Below are the code and all the weights of a small trained network. Each question names an input and a target symbol and asks about switching units off, where a switched-off unit gives its printed mean instead of its output.

import numpy as np


def w(rows, s, z=0):
    codes = np.array(rows[::2]) - 128.0
    scale = np.full(codes.shape[1], s)
    scale[-1] = z or s
    return codes * scale


def norm(h):
    return h / np.sqrt((h * h).mean(-1, keepdims=True) + 1e-5)


def f(y):
    return y / 2 * (1 + np.tanh(0.7978845608 * (y + 0.044715 * y**3)))


def softmax(a):
    e = np.exp(a - a.max(-1, keepdims=True))
    return e / e.sum(-1, keepdims=True)


def log_softmax(a):
    a = a - a.max(-1, keepdims=True)
    return a - np.log(np.exp(a).sum(-1, keepdims=True))


def net(x, mask):
    ids = ['ΛΣΨΩαβεμξπτφ'.index(c) for c in x.split()]
    T = len(ids)
    res = E[ids] + P[:T]
    r = norm(res)
    for j in range(2):
        rows = slice(3 * j, 3 * j + 3)
        q, k, v = (r @ M[0][rows].T for M in (Q, K, V))
        z = softmax(np.where(np.tri(T) > 0, q @ k.T / 3**0.5, -1e9)) @ v
        o = O[0][rows]
        res = res + np.where(mask[j], z, o[:, -1]) @ o[:, :-1]
    y = f(norm(res) @ A[0][:, :-1].T + A[0][:, -1])
    res = res + np.where(mask[2:10], y, B[0][:, -1]) @ B[0][:, :-1]
    return log_softmax(norm(res)[-1] @ U[:, :-1].T + U[:, -1])


Q, K, V, O, A, B = {}, {}, {}, {}, {}, {}
E = w([
[160,58,139,116,61,98,97,162,227],'Λ',
[144,165,99,174,159,147,149,135,147],'Σ',
[230,181,139,222,67,201,82,21,168],'Ψ',
[160,99,122,112,203,131,118,155,155],'Ω',
[189,88,115,81,171,166,92,41,97],'α',
[186,13,45,190,121,149,196,132,145],'β',
[191,120,207,136,127,194,88,118,141],'ε',
[245,158,180,45,255,138,186,101,162],'μ',
[163,119,173,177,52,119,169,105,152],'ξ',
[152,49,135,217,165,129,90,111,118],'π',
[122,96,95,127,143,94,149,98,144],'τ',
[151,105,168,177,122,109,114,50,95],'φ',
],0.0071)
P = w([
[110,154,111,115,116,114,124,160,112],'0',
[133,62,244,122,125,146,187,127,88],'1',
[200,127,106,196,137,62,131,110,110],'2',
[112,79,215,118,130,151,167,115,116],'3',
[200,125,107,174,132,59,124,103,117],'4',
[107,85,202,125,133,151,158,112,130],'5',
[195,124,103,181,135,65,122,106,117],'6',
[107,92,196,126,137,149,157,110,141],'7',
[187,128,107,178,133,68,118,110,122],'8',
[104,100,188,127,140,146,150,107,148],'9',
[194,122,106,174,130,64,123,112,112],'10',
[105,104,186,129,142,138,147,109,153],'11',
],0.011)
Q[0] = w([
[32,95,141,103,128,145,156,145,123],'head 1',
[88,117,166,85,135,106,172,148,186],'head 1',
[201,109,127,112,125,77,67,174,164],'head 1',
[91,137,185,76,128,207,84,72,116],'head 2',
[247,138,95,154,98,52,25,99,129],'head 2',
[74,77,102,69,193,115,139,120,103],'head 2',
],0.011)
K[0] = w([
[128,15,195,201,170,179,151,28,213],'head 1',
[119,93,170,104,158,138,135,121,215],'head 1',
[96,162,136,96,100,154,27,254,127],'head 1',
[160,109,235,134,174,133,34,17,170],'head 2',
[112,184,74,50,48,158,54,164,13],'head 2',
[148,57,86,87,205,102,139,90,143],'head 2',
],0.0093)
V[0] = w([
[143,145,86,198,149,134,146,54,133],'head 1',
[108,105,121,166,123,157,56,167,122],'head 1',
[106,151,92,140,150,2,117,128,86],'head 1',
[134,161,100,90,168,185,72,57,71],'head 2',
[136,96,152,88,103,118,73,93,150],'head 2',
[91,196,209,164,108,131,108,133,116],'head 2',
],0.01)
O[0] = w([
[102,57,169,139,131,205,109,147,47,67],'head 1',
[229,38,121,92,73,177,238,166,205,36],'head 1',
[130,174,174,141,104,199,156,34,149,3],'head 1',
[224,121,222,142,126,42,151,95,118,37],'head 2',
[127,231,169,9,73,153,209,120,87,196],'head 2',
[159,162,150,85,90,147,1,85,251,143],'head 2',
],0.0075,0.0025)
A[0] = w([
[106,87,180,199,172,205,135,64,113,80],'neuron 1',
[117,25,209,120,173,105,84,172,115,54],'neuron 2',
[109,140,88,120,65,126,16,134,155,47],'neuron 3',
[25,81,153,141,1,114,124,156,92,136],'neuron 4',
[201,155,195,130,105,137,34,117,130,146],'neuron 5',
[205,93,71,222,87,107,144,90,133,133],'neuron 6',
[102,98,78,142,117,81,103,180,63,224],'neuron 7',
[93,126,184,78,109,96,96,58,33,1],'neuron 8',
],0.0087,0.0054)
B[0] = w([
[108,80,100,129,55,6,209,118,207,175],'neuron 1',
[53,197,124,161,152,165,190,127,161,222],'neuron 2',
[251,112,190,200,191,146,218,137,110,199],'neuron 3',
[168,121,205,160,201,2,108,122,76,189],'neuron 4',
[57,114,111,145,57,132,95,177,92,233],'neuron 5',
[60,163,168,23,217,154,94,179,91,228],'neuron 6',
[191,150,88,103,36,175,114,68,143,253],'neuron 7',
[166,38,41,98,176,169,87,119,200,185],'neuron 8',
],0.0082,0.0054)
U = w([
[206,117,96,83,82,24,93,199,214,95],'Λ',
[191,151,105,204,150,213,85,108,170,227],'Σ',
[133,130,194,108,10,159,92,38,176,154],'Ψ',
[124,230,45,55,65,167,161,129,159,135],'Ω',
[169,31,158,34,136,213,155,90,167,130],'α',
[115,76,50,168,96,122,160,178,56,162],'β',
[78,146,187,105,90,171,76,237,80,216],'ε',
[76,200,150,64,254,126,136,168,148,5],'μ',
[215,154,220,151,130,79,158,131,71,208],'ξ',
[55,152,148,172,124,71,204,50,195,88],'π',
[114,190,79,108,125,65,20,59,74,114],'τ',
[65,34,122,151,172,63,56,148,214,11],'φ',
],0.0066,0.0018)

Each question gives the input, a string of symbols that net reads in full, and the target symbol t.
The units are the heads (3 rows each of Q, K, V and O) and the neurons (one row each of A and B). Each row of codes is followed by its name. A weight is (code - 128) times the scale printed after its matrix; where a second scale follows, it is the last column's (O, A, B and U).
mask holds one flag per unit, heads first, then neurons. A switched-off unit (its flag False) gives its mean, the last column of its rows in O or B, instead of its output. The means were averaged over made-up inputs and are rounded, as every weight is.
A unit's drop is (log p(t) with every unit on - log p(t) with that unit switched off) / (log p(t) with every unit on - log p(t) with every unit switched off).
The circuit of an input: a set's keep is (log p(t) with only the set's units on - log p(t) with every unit switched off) / (log p(t) with every unit on - log p(t) with every unit switched off). Starting from all 10 units, units are removed one at a time, each time the one whose removal leaves the highest keep (on an exact tie, the one counted first), for as long as the keep stays at least 0.8.
units of the circuit, in order: the units of the circuit, biggest drop first
unit that matters most: the unit with the biggest drop
top k neurons: the k neurons with the biggest drops, biggest first
heads that matter: for each layer, one digit per head in row order, 1 if its drop is at least 0.15 and else 0, layers parted by /
input π ξ φ Λ τ Ω Σ τ α Λ ξ, target α: unit that matters most : head 1
input β Ψ ε ε, target ε: units of the circuit, in order : head 2; neuron 5; head 1
input ξ Ω Ω Λ ε, target Σ: units of the circuit, in order : head 2; neuron 3
input τ Ω α π Ω β μ α β, target π: heads that matter : 10
input α μ α, target ξ: heads that matter : 01
input τ α Ψ τ α, target π: units of the circuit, in order : head 1; neuron 1; head 2
input Ω Ω Ω, target μ: units of the circuit, in order : neuron 6; head 1; head 2
input Ψ ξ φ ξ τ Λ μ ξ ξ Ω ξ ξ, target ξ: units of the circuit, in order : neuron 3; neuron 4; head 2; head 1
input α π Ψ ε Σ, target ξ: heads that matter : 01
input Ω ξ ξ μ Ω Ω, target Ω: heads that matter : 10
input π Ψ Ω μ μ τ π Λ Σ μ ε, target α: heads that matter : 10
input φ Ψ Σ Ω α Ψ π τ Ω, target Ψ: heads that matter : 11
input α ξ φ Λ τ Ψ α α Ψ, target ξ: heads that matter : 01
input Ψ ξ μ Ψ Ψ β τ φ, target φ: unit that matters most : neuron 8
input α α φ Ω ε μ τ β, target β: heads that matter : 11
input Σ τ Ω π, target π: heads that matter : 00
input Σ Ω β, target φ: units of the circuit, in order : head 2; neuron 6
input Σ β Λ, target φ: top 2 neurons : neuron 6; neuron 1
input α Σ Λ Λ Σ Σ π α τ, target ξ: heads that matter : 01
input β ε β Λ ξ α Σ φ Ω π Ψ Ω, target Ω: heads that matter : 10
input τ ε α μ Ψ, target π: heads that matter : 11
input Σ π Ω ξ φ Λ ξ, target φ: top 2 neurons : neuron 6; neuron 1
input μ π Σ τ α τ, target τ: top 2 neurons : neuron 4; neuron 7
input Λ ε ε, target Ω: units of the circuit, in order : head 2
input α τ Λ Ω α Σ τ τ α β π, target ξ: heads that matter : 01
